[-48, -15, -11, -13, -10, -5, -38, 38, 29, -9, 17, 1, 19, 18, -23, 16, -13, 13, -14, 11, -16, -4, 17, -29, -14, 9, -3, 17, -8] : <82>
[-17, -13, -11, -9, -9, -19, -22, 38, 20, 0, 25, 4, 5, 14, 16, -16, -6, 4, 13, 24, 29, -13, 17, -13, -2, -13, -5, -1, -20] : <98>
[-26, 8, -16, -8, -15, -9, -30, 22, 7, 17, 5, -1, 7, -1, -8, 10, -3, 11, -3, 15, 0, -2, 15, -7, 20, 11, -3, -3, -10] : <98>
[-32, -28, -19, -15, -8, -16, -76, 31, 43, 17, 19, -2, 10, 25, -11, 4, -12, 7, 0, 8, 20, -11, 15, -34, -5, -3, -5, 22, -25] : <85>
[-28, -12, -18, -7, 3, -11, -37, 31, 73, 15, 22, -10, 10, 18, -5, -1, -11, -4, 12, 5, 31, -1, 19, -37, -12, 0, -1, 15, -24] : <77>
[-17, -14, -29, 8, -6, -4, -22, 27, 7, -1, 6, 9, 6, 4, -23, -13, -6, -6, 16, 26, 11, -15, 39, -10, 6, 2, 3, 3, -26] : <77>
[-21, -22, -25, -18, -8, -6, -33, 27, 20, 2, 21, -9, 15, 17, -13, -1, -9, 9, -7, 9, 23, 11, 26, -23, -11, 23, -7, 23, -20] : <86>
[-29, -9, -27, -15, -5, -8, -43, 16, 24, -8, 19, 0, 31, 8, -21, 1, -7, 10, -5, 16, -1, -6, 18, -14, 7, 21, -16, 25, -14] : <92>
[-39, -17, -30, -12, 1, -1, -54, 19, 6, -15, 10, -4, 11, 13, -32, 12, -2, 12, -17, 5, -19, -1, 22, -14, 8, 23, -14, 44, -14] : <93>
[-43, -14, -16, -12, 6, -12, -51, 12, 35, -1, 14, -17, 16, 20, -23, 16, -6, 14, -8, 17, 1, 10, 44, -25, -8, 28, -14, 27, -21] : <86>
[-27, -4, -7, -1, -14, -4, -21, 39, 29, 10, 17, 13, -1, 23, 2, -9, 3, -1, 12, 15, 12, -19, 16, -30, -2, -2, -1, 18, -10] : <85>
[-19, -23, -5, 0, 4, -2, -49, 43, 31, 1, 17, 4, 6, 17, 3, -2, -3, 5, 2, 17, 20, -12, 8, -14, 2, -14, -9, 14, -21] : <85>
[-35, -6, -25, -15, -3, 2, -42, 9, 16, -6, 19, -8, 18, 28, -33, 11, -10, 18, 10, 2, -7, 6, 26, -24, 0, 24, -4, 34, -5] : <86>
[-6, -27, -11, -10, -8, -26, -4, 50, 16, -14, 22, 8, 14, 3, 36, -24, 1, 10, 9, 23, 41, -6, -3, -18, -2, -22, -9, 0, -32] : <89>
[-28, -13, -16, -12, -14, 2, -31, 26, 10, 6, 18, -2, 10, 19, -11, -4, -10, 11, -4, 16, 7, -10, 11, -23, 7, 10, -10, 8, -24] : <85>
[-38, -38, -24, -23, -10, -1, -51, 16, 22, 4, 14, -3, 23, 43, -27, 10, -10, 29, -13, 8, 6, 0, 21, -30, -1, 12, 5, 31, -27] : <85>
[-54, 33, -4, -9, -17, 9, -20, 25, -11, -27, -12, -15, 5, 5, -15, 5, 4, 14, -8, 16, -39, -6, 12, 6, 25, 25, -13, 13, 12] : <82>
[-3, -37, -27, 2, -9, -11, -37, 32, 20, 30, 24, 5, 15, -4, 12, -6, -10, 10, 12, 21, 44, -3, 24, -29, 2, -8, 5, -5, -49] : <77>
[-34, -20, -15, -9, 53, -4, -39, 27, 15, -7, 12, -2, 2, 11, 1, 1, -4, 21, -4, 13, 67, 3, 17, -22, 4, -4, -17, 18, -24] : <93>
[-34, -41, -35, -25, -5, -6, -63, 20, 12, 6, 22, 2, 13, 32, -35, 8, -12, 26, 1, -2, 3, 3, 16, -23, -3, 13, 3, 39, -36] : <98>
